Below is a small trained network, with its code and all its weights. Each question gives an input and a class and asks what happens when units are switched off, that is, made to give their printed mean instead of their output.

import numpy as np


def w(rows, s, z=0):
    codes = np.array(rows[::2]) - 128.0
    scale = np.full(codes.shape[1], s)
    scale[-1] = z or s
    return codes * scale


def norm(h):
    return h / np.sqrt((h * h).mean(-1, keepdims=True) + 1e-5)


def f(y):
    return y / 2 * (1 + np.tanh(0.7978845608 * (y + 0.044715 * y**3)))


def log_softmax(a):
    a = a - a.max(-1, keepdims=True)
    return a - np.log(np.exp(a).sum(-1, keepdims=True))


def net(x, mask):
    res = np.array(x, float).reshape(1, 6) / 4 @ E
    u = 0
    for l in range(4):
        y = f(norm(res) @ A[l][:, :-1].T + A[l][:, -1])
        res = res + np.where(mask[u : u + 8], y, B[l][:, -1]) @ B[l][:, :-1]
        u += 8
    return log_softmax(norm(res)[-1] @ U[:, :-1].T + U[:, -1])


A, B = {}, {}
E = w([
[155,109,189,211,99,58,24,181,65,127,164,101],'x0',
[201,123,140,132,13,141,168,173,177,115,161,126],'x1',
[22,162,222,125,168,162,178,180,183,181,255,92],'x2',
[113,244,108,26,40,47,102,39,60,129,183,95],'x3',
[130,110,132,109,145,126,88,106,171,87,189,187],'x4',
[187,150,89,92,156,248,99,165,29,139,179,139],'x5',
],0.007)
A[0] = w([
[144,68,207,174,80,76,162,148,8,166,172,134,38],'L0N1',
[134,157,131,184,134,146,196,188,90,191,44,70,99],'L0N2',
[134,173,167,136,116,135,195,127,54,157,53,11,4],'L0N3',
[111,205,98,60,115,78,106,161,150,155,160,102,17],'L0N4',
[163,181,148,96,134,205,171,206,2,99,143,127,14],'L0N5',
[74,107,155,71,68,169,242,115,90,112,82,167,48],'L0N6',
[72,162,179,145,111,7,217,173,157,57,58,131,34],'L0N7',
[154,93,129,46,174,142,210,86,124,174,110,106,42],'L0N8',
],0.0071,0.0021)
B[0] = w([
[132,195,107,105,157,124,101,136,183,82,90,83,208],'L0N1',
[84,81,105,135,106,94,123,174,160,93,150,193,215],'L0N2',
[64,106,93,72,63,76,83,171,146,128,169,239,191],'L0N3',
[94,81,184,171,120,173,149,105,129,54,124,126,187],'L0N4',
[135,87,92,145,130,173,103,52,127,243,126,89,254],'L0N5',
[138,185,110,147,125,123,99,138,170,103,122,123,197],'L0N6',
[162,88,75,122,144,210,85,74,89,254,143,78,251],'L0N7',
[107,212,112,206,108,138,76,145,153,104,109,133,190],'L0N8',
],0.011,0.0039)
A[1] = w([
[67,171,199,76,150,129,194,195,134,199,200,80,79],'L1N1',
[193,110,92,67,169,96,146,124,124,93,62,46,117],'L1N2',
[58,168,158,179,255,53,98,96,22,154,113,153,5],'L1N3',
[90,137,150,83,64,94,143,96,68,131,152,141,100],'L1N4',
[251,143,154,136,17,119,176,187,158,159,189,84,13],'L1N5',
[205,107,157,97,201,107,86,31,186,97,239,232,55],'L1N6',
[147,137,151,184,96,79,56,207,62,141,170,77,26],'L1N7',
[105,240,168,98,104,80,201,63,49,161,151,107,39],'L1N8',
],0.0089,0.0023)
B[1] = w([
[136,162,82,238,63,96,205,147,32,114,95,111,253],'L1N1',
[119,190,209,128,94,127,176,147,60,133,151,135,176],'L1N2',
[75,155,142,45,126,149,142,167,123,123,52,71,231],'L1N3',
[154,61,125,128,116,146,110,135,163,103,154,148,192],'L1N4',
[18,124,122,6,185,137,135,144,81,135,48,85,216],'L1N5',
[95,86,43,145,96,71,111,203,143,178,190,145,193],'L1N6',
[161,230,133,156,139,133,65,105,202,123,138,165,220],'L1N7',
[174,74,140,106,60,194,67,106,167,66,150,108,208],'L1N8',
],0.011,0.0045)
A[2] = w([
[173,120,126,132,157,166,107,85,102,214,157,112,95],'L2N1',
[132,154,190,165,107,136,172,91,57,81,90,138,156],'L2N2',
[100,99,192,142,99,5,175,40,211,155,79,86,74],'L2N3',
[214,110,115,81,121,56,144,109,52,102,72,208,142],'L2N4',
[90,97,122,62,129,142,166,149,120,105,95,113,22],'L2N5',
[152,228,100,119,168,132,184,72,206,110,153,155,8],'L2N6',
[152,65,204,184,225,153,173,198,150,115,116,128,103],'L2N7',
[154,115,179,86,131,103,123,50,97,83,187,98,42],'L2N8',
],0.012,0.0014)
B[2] = w([
[137,111,168,111,177,172,140,85,111,196,152,103,255],'L2N1',
[132,90,115,147,157,50,216,122,131,138,121,143,191],'L2N2',
[163,135,99,112,182,238,53,130,77,220,171,84,186],'L2N3',
[59,141,139,219,87,121,204,187,110,123,168,70,222],'L2N4',
[115,139,115,71,162,157,151,161,156,122,133,160,204],'L2N5',
[157,218,123,158,163,174,116,126,183,119,151,176,186],'L2N6',
[167,100,124,69,8,117,82,61,108,49,132,92,235],'L2N7',
[191,52,108,141,136,154,160,117,151,81,77,132,176],'L2N8',
],0.013,0.005)
A[3] = w([
[134,163,53,112,127,161,191,50,156,121,140,173,92],'L3N1',
[36,129,183,44,159,123,120,136,92,121,35,172,84],'L3N2',
[149,65,194,101,39,159,107,45,139,56,66,186,2],'L3N3',
[111,179,250,122,186,122,190,81,191,171,162,101,94],'L3N4',
[70,90,47,129,72,72,88,151,206,205,158,184,186],'L3N5',
[119,122,147,87,90,90,92,140,59,131,158,75,171],'L3N6',
[119,174,94,82,163,146,162,123,209,117,37,124,35],'L3N7',
[154,174,249,190,187,41,39,97,182,128,51,91,31],'L3N8',
],0.011,0.0015)
B[3] = w([
[182,168,204,179,170,107,33,163,165,104,59,71,205],'L3N1',
[68,96,135,1,186,133,201,172,190,145,172,110,195],'L3N2',
[179,65,82,99,82,43,119,104,181,82,158,131,254],'L3N3',
[144,69,188,77,101,24,142,88,40,57,110,151,167],'L3N4',
[153,91,207,112,188,46,95,131,72,159,118,252,235],'L3N5',
[167,132,104,179,176,139,155,119,238,140,83,200,203],'L3N6',
[104,194,166,88,155,147,167,129,129,42,174,129,205],'L3N7',
[193,239,156,229,172,224,136,109,170,55,143,213,177],'L3N8',
],0.0088,0.0073)
U = w([
[188,33,89,79,55,131,95,94,162,76,120,107,157],'0',
[157,100,121,122,177,225,87,93,71,249,119,70,155],'1',
[157,244,158,163,166,159,103,139,170,79,100,155,124],'2',
[61,121,111,14,165,156,188,177,138,126,98,97,166],'3',
[96,117,110,233,76,87,221,159,59,160,105,90,99],'4',
[118,71,121,120,134,61,83,176,112,184,144,233,114],'5',
[145,110,193,83,156,77,169,72,61,119,136,146,2],'6',
],0.011,0.0039)

Each question gives the input, the list of numbers given to net, and the class t.
The units are the neurons (one row each of A and B). Each row of codes is followed by its name. A weight is (code - 128) times the scale printed after its matrix; where a second scale follows, it is the last column's (A, B and U).
mask holds one flag per neuron, layer by layer. A switched-off neuron (its flag False) gives its mean, the last column of its row in B, instead of its output. The means were averaged over made-up inputs and are rounded, as every weight is.
A unit's drop is (log p(t) with every unit on - log p(t) with that unit switched off) / (log p(t) with every unit on - log p(t) with every unit switched off).
The circuit of an input: a set's keep is (log p(t) with only the set's units on - log p(t) with every unit switched off) / (log p(t) with every unit on - log p(t) with every unit switched off). Starting from the 12 units with the biggest drops (on a tie, the unit counted first), units are removed one at a time, each time the one whose removal leaves the highest keep (on an exact tie, the one counted first), for as long as the keep stays at least 0.8.
circuit, biggest first: the units of the circuit, biggest drop first
most important unit: the unit with the biggest drop
top k neurons: the k neurons with the biggest drops, biggest first
k most important neurons of layer l: the k neurons of layer l with the biggest drops, biggest first
input [4,-3,1,7,-7,-8], class 1: top 3 neurons : [L2N3 L0N7 L2N7]
input [-1,8,2,-1,4,-8], class 1: circuit, biggest first : [L2N3]
input [-4,2,8,6,-5,0], class 4: top 3 neurons : [L1N1 L2N2 L2N7]
input [5,-8,-8,-1,-3,-6], class 3: circuit, biggest first : [L1N3 L3N2]
input [7,-3,-7,-3,-3,6], class 2: 3 most important neurons of layer 0 : [L0N7 L0N1 L0N2]
input [6,0,-6,-4,4,-3], class 2: top 3 neurons : [L1N7 L1N1 L3N8]
input [8,4,6,-1,-1,-3], class 2: top 2 neurons : [L1N7 L0N1]
input [-3,-2,4,2,7,7], class 1: top 2 neurons : [L0N5 L2N1]
input [-7,-7,1,4,-6,5], class 2: top 3 neurons : [L0N8 L0N6 L1N5]
input [7,3,-7,-1,8,-7], class 5: top 2 neurons : [L1N6 L0N5]
input [-5,3,-2,5,8,8], class 1: 2 most important neurons of layer 0 : [L0N5 L0N3]
input [-8,-2,6,-2,5,-6], class 2: 3 most important neurons of layer 0 : [L0N5 L0N8 L0N6]
input [5,-1,-5,1,-5,-4], class 2: 4 most important neurons of layer 1 : [L1N7 L1N6 L1N1 L1N2]
input [8,-6,5,-8,-5,-4], class 0: top 4 neurons : [L2N7 L0N2 L0N8 L3N3]
input [-7,-7,-3,1,-1,-1], class 2: top 2 neurons : [L0N8 L2N6]
input [-6,-3,6,6,-5,-1], class 0: top 4 neurons : [L1N8 L1N4 L0N1 L2N4]
input [0,-3,1,4,7,-4], class 5: circuit, biggest first : [L1N6]
input [7,-7,-3,-6,-5,-4], class 2: 2 most important neurons of layer 1 : [L1N7 L1N5]
input [-3,-6,-2,4,7,-3], class 5: top 3 neurons : [L1N6 L3N5 L1N5]
input [5,-6,0,-2,2,-3], class 3: circuit, biggest first : [L1N3]
input [-1,-5,-7,3,3,-5], class 4: top 2 neurons : [L2N4 L1N2]
input [4,-1,6,3,5,-5], class 4: top 3 neurons : [L1N1 L0N5 L0N3]
input [6,-8,4,-1,-1,2], class 3: top 3 neurons : [L1N3 L3N2 L0N8]
input [0,6,3,5,1,-1], class 3: top 3 neurons : [L1N5 L2N5 L2N7]
input [1,-1,6,-6,-2,-5], class 0: 2 most important neurons of layer 0 : [L0N5 L0N2]
input [-2,7,-3,-5,-7,2], class 3: 2 most important neurons of layer 1 : [L1N5 L1N6]
input [6,-6,-3,-1,-7,1], class 5: most important unit : L0N3
input [-3,0,3,7,-8,-7], class 5: 2 most important neurons of layer 0 : [L0N3 L0N5]
input [-6,-4,8,4,1,-8], class 1: 2 most important neurons of layer 2 : [L2N3 L2N4]
input [-1,7,-7,3,-1,-6], class 3: 2 most important neurons of layer 1 : [L1N5 L1N1]
